Below is a small trained network, with its code and all its weights. Each question gives an input and a class and asks what happens when units are switched off, that is, made to give their printed mean instead of their output.

import numpy as np


def w(rows, s, z=0):
    codes = np.array(rows[::2]) - 128.0
    scale = np.full(codes.shape[1], s)
    scale[-1] = z or s
    return codes * scale


def f(y):
    return y / 2 * (1 + np.tanh(0.7978845608 * (y + 0.044715 * y**3)))


def log_softmax(a):
    a = a - a.max(-1, keepdims=True)
    return a - np.log(np.exp(a).sum(-1, keepdims=True))


def net(x, mask):
    res = np.array(x, float).reshape(1, 4) / 4 @ E
    y = f(res @ A[0][:, :-1].T + A[0][:, -1])
    res = res + np.where(mask, y, B[0][:, -1]) @ B[0][:, :-1]
    return log_softmax(res[-1] @ U[:, :-1].T + U[:, -1])


A, B = {}, {}
E = w([
[149,89,215,184,101,43],'x0',
[9,151,157,193,145,97],'x1',
[122,60,134,113,197,55],'x2',
[140,2,98,183,122,126],'x3',
],0.0087)
A[0] = w([
[105,210,57,100,98,255,187],'n0',
[219,92,141,130,70,133,221],'n1',
[186,96,125,140,61,147,162],'n2',
[80,180,145,108,202,110,93],'n3',
[111,143,108,81,177,116,252],'n4',
[111,90,129,132,197,71,179],'n5',
[100,193,212,149,104,97,172],'n6',
[113,222,160,82,168,107,195],'n7',
[76,89,142,191,99,115,109],'n8',
[97,170,208,175,71,124,155],'n9',
[159,106,113,135,93,145,129],'n10',
[205,94,144,138,56,139,187],'n11',
[146,187,76,53,105,208,188],'n12',
[162,80,9,121,117,213,194],'n13',
[67,70,137,193,157,81,103],'n14',
[101,189,219,168,83,109,181],'n15',
[177,98,161,83,166,71,165],'n16',
],0.0084,0.0043)
B[0] = w([
[124,143,5,37,170,185,254],'n0',
[229,147,134,90,103,120,196],'n1',
[199,143,153,119,103,106,168],'n2',
[153,131,148,113,102,85,157],'n3',
[172,117,114,113,118,133,181],'n4',
[149,94,98,129,155,120,180],'n5',
[129,199,142,124,88,90,195],'n6',
[169,150,118,52,96,110,202],'n7',
[108,112,121,166,144,127,172],'n8',
[106,192,151,163,107,94,192],'n9',
[147,134,142,127,115,119,141],'n10',
[194,148,140,103,102,113,184],'n11',
[141,96,52,52,197,184,228],'n12',
[243,172,139,112,87,131,210],'n13',
[116,80,92,160,177,132,191],'n14',
[121,191,142,144,105,95,205],'n15',
[158,131,91,79,138,151,168],'n16',
],0.011,0.0091)
U = w([
[47,120,163,224,143,109,148],'0',
[100,164,108,89,120,113,114],'1',
[37,165,145,155,98,159,75],'2',
[82,53,127,156,213,122,114],'3',
[155,103,53,82,186,193,177],'4',
[69,115,255,109,138,224,27],'5',
[67,106,219,111,122,190,3],'6',
[169,161,227,120,31,83,163],'7',
],0.0094,0.0048)

Each question gives the input, the list of numbers given to net, and the class t.
The units are the neurons (one row each of A and B). Each row of codes is followed by its name. A weight is (code - 128) times the scale printed after its matrix; where a second scale follows, it is the last column's (A, B and U).
mask holds one flag per neuron, in row order. A switched-off neuron (its flag False) gives its mean, the last column of its row in B, instead of its output. The means were averaged over made-up inputs and are rounded, as every weight is.
A unit's drop is (log p(t) with every unit on - log p(t) with that unit switched off) / (log p(t) with every unit on - log p(t) with every unit switched off).
The circuit of an input: a set's keep is (log p(t) with only the set's units on - log p(t) with every unit switched off) / (log p(t) with every unit on - log p(t) with every unit switched off). Starting from the 12 units with the biggest drops (on a tie, the unit counted first), units are removed one at a time, each time the one whose removal leaves the highest keep (on an exact tie, the one counted first), for as long as the keep stays at least 0.8.
units of the circuit, in order: the units of the circuit, biggest drop first
top k neurons: the k neurons with the biggest drops, biggest first
drop of u: that unit's drop, to one decimal
input [3,7,2,-3], class 7: units of the circuit, in order : (n0)
input [7,1,2,5], class 3: units of the circuit, in order : (n14; n13; n0)
input [4,8,7,3], class 3: top 3 neurons : (n14; n5; n16)
input [6,1,6,8], class 3: units of the circuit, in order : (n0; n14)
input [5,-7,5,-4], class 7: top 2 neurons : (n0; n12)
input [0,7,4,3], class 3: top 2 neurons : (n14; n5)
input [1,2,-6,6], class 7: top 2 neurons : (n12; n0)
input [2,-6,1,-2], class 7: top 2 neurons : (n0; n14)
input [2,-6,4,1], class 7: top 2 neurons : (n0; n12)
input [5,6,7,-3], class 0: drop of n14 : 0.3
input [6,5,4,-3], class 0: drop of n1 : 0.2
input [0,6,3,-2], class 0: drop of n13 : 0.2
input [4,-5,-3,5], class 7: drop of n16 : 0.0
